Below are the code and all the weights of a small trained network. Each question names an input and a class and asks about switching units off, where a switched-off unit gives its printed mean instead of its output.

import numpy as np


def w(rows, s, z=0):
    codes = np.array(rows[::2]) - 128.0
    scale = np.full(codes.shape[1], s)
    scale[-1] = z or s
    return codes * scale


def f(y):
    return y / 2 * (1 + np.tanh(0.7978845608 * (y + 0.044715 * y**3)))


def log_softmax(a):
    a = a - a.max(-1, keepdims=True)
    return a - np.log(np.exp(a).sum(-1, keepdims=True))


def net(x, mask):
    res = np.array(x, float).reshape(1, 6) / 4 @ E
    y = f(res @ A[0][:, :-1].T + A[0][:, -1])
    res = res + np.where(mask, y, B[0][:, -1]) @ B[0][:, :-1]
    return log_softmax(res[-1] @ U[:, :-1].T + U[:, -1])


A, B = {}, {}
E = w([
[140,36,197,172,63,189,209,118,126,136],'x0',
[173,174,190,111,163,73,205,193,107,189],'x1',
[119,75,167,201,254,125,101,163,46,31],'x2',
[125,123,127,126,128,130,129,129,127,130],'x3',
[210,66,187,62,102,54,71,83,128,85],'x4',
[150,140,84,185,149,64,214,86,210,66],'x5',
],0.0059)
A[0] = w([
[109,82,164,207,217,111,103,176,50,44,27],'N0',
[146,8,233,200,59,226,229,127,131,138,177],'N1',
[65,66,36,155,81,221,19,3,153,40,213],'N2',
[84,117,178,47,115,211,20,185,15,199,112],'N3',
[221,78,198,52,108,44,76,80,120,72,96],'N4',
[99,239,41,74,206,38,25,161,120,121,170],'N5',
[148,137,59,216,177,33,223,58,245,37,157],'N6',
[118,82,168,206,230,123,105,174,52,45,42],'N7',
[226,72,189,57,107,43,75,82,120,80,103],'N8',
[29,185,79,207,160,203,177,195,118,173,88],'N9',
[108,78,165,207,219,111,100,180,59,48,4],'N10',
[17,189,82,210,167,203,182,194,117,170,117],'N11',
[195,186,224,92,162,50,222,241,101,207,183],'N12',
],0.0042,0.0011)
B[0] = w([
[115,212,59,12,22,100,72,141,202,211,216],'N0',
[201,203,19,59,104,158,182,4,12,58,235],'N1',
[2,9,121,70,169,22,243,224,112,107,253],'N2',
[202,119,246,57,169,240,187,220,213,50,243],'N3',
[190,43,78,206,207,155,58,83,177,214,202],'N4',
[206,171,76,71,149,189,207,27,25,32,230],'N5',
[204,153,251,34,142,253,165,220,223,64,242],'N6',
[119,203,68,13,32,101,76,116,194,208,223],'N7',
[181,34,78,212,201,161,64,82,182,219,201],'N8',
[206,36,80,199,206,167,50,66,170,209,220],'N9',
[113,234,51,20,18,83,52,145,212,218,211],'N10',
[194,48,96,178,199,170,70,71,157,190,231],'N11',
[27,25,64,90,170,28,219,157,82,117,247],'N12',
],0.0043,0.0039)
U = w([
[111,195,88,84,10,97,97,131,199,214,101],'0',
[125,124,132,128,148,133,130,128,119,118,252],'1',
[173,76,109,209,215,151,80,86,150,193,79],'2',
[160,144,232,103,157,198,145,204,172,53,96],'3',
[160,169,80,116,129,139,155,44,3,56,106],'4',
[29,61,116,126,160,40,168,188,94,116,118],'5',
[70,190,220,255,90,74,84,138,74,87,3],'6',
],0.0081,0.0046)

Each question gives the input, the list of numbers given to net, and the class t.
The units are the neurons (one row each of A and B). Each row of codes is followed by its name. A weight is (code - 128) times the scale printed after its matrix; where a second scale follows, it is the last column's (A, B and U).
mask holds one flag per neuron, in row order. A switched-off neuron (its flag False) gives its mean, the last column of its row in B, instead of its output. The means were averaged over made-up inputs and are rounded, as every weight is.
A unit's drop is (log p(t) with every unit on - log p(t) with that unit switched off) / (log p(t) with every unit on - log p(t) with every unit switched off).
The circuit of an input: a set's keep is (log p(t) with only the set's units on - log p(t) with every unit switched off) / (log p(t) with every unit on - log p(t) with every unit switched off). Starting from the 12 units with the biggest drops (on a tie, the unit counted first), units are removed one at a time, each time the one whose removal leaves the highest keep (on an exact tie, the one counted first), for as long as the keep stays at least 0.8.
units of the circuit, in order: the units of the circuit, biggest drop first
most important unit: the unit with the biggest drop
k most important neurons: the k neurons with the biggest drops, biggest first
drop of u: that unit's drop, to one decimal
input [8,-6,-4,4,4,-6], class 4: most important unit : N1
input [5,4,5,-4,-8,7], class 2: 3 most important neurons : N9, N11, N3
input [-7,8,-7,2,-1,-1], class 5: units of the circuit, in order : N12, N10
input [6,-8,-4,-5,5,4], class 5: 2 most important neurons : N2, N5
input [-2,-8,8,-6,6,-7], class 0: units of the circuit, in order : N10, N0
input [-1,7,-5,3,-1,5], class 5: units of the circuit, in order : N12, N10
input [5,5,-4,4,-6,-2], class 2: units of the circuit, in order : N9, N11
input [-6,0,2,2,-2,-8], class 3: 2 most important neurons : N3, N1
input [3,-8,-6,-7,-1,3], class 5: units of the circuit, in order : N2, N10
input [-2,-7,-1,-1,-5,8], class 3: 2 most important neurons : N6, N12
input [-7,8,6,-4,8,-6], class 2: 2 most important neurons : N4, N8
input [-6,6,2,4,-2,-1], class 4: 2 most important neurons : N5, N2
input [6,-2,0,5,-5,5], class 4: 2 most important neurons : N1, N3
input [-6,0,2,2,1,6], class 3: units of the circuit, in order : N6
input [3,5,6,0,-8,-8], class 2: 4 most important neurons : N9, N11, N6, N2
input [7,3,2,-1,-2,-5], class 4: 3 most important neurons : N1, N6, N2
input [-1,-8,-1,6,-8,2], class 2: 3 most important neurons : N9, N11, N12
input [8,-8,8,-4,-6,0], class 0: drop of N0 : 0.3
input [7,3,-6,1,1,1], class 4: drop of N0 : 0.1
input [-1,1,-2,0,-4,-7], class 3: most important unit : N3
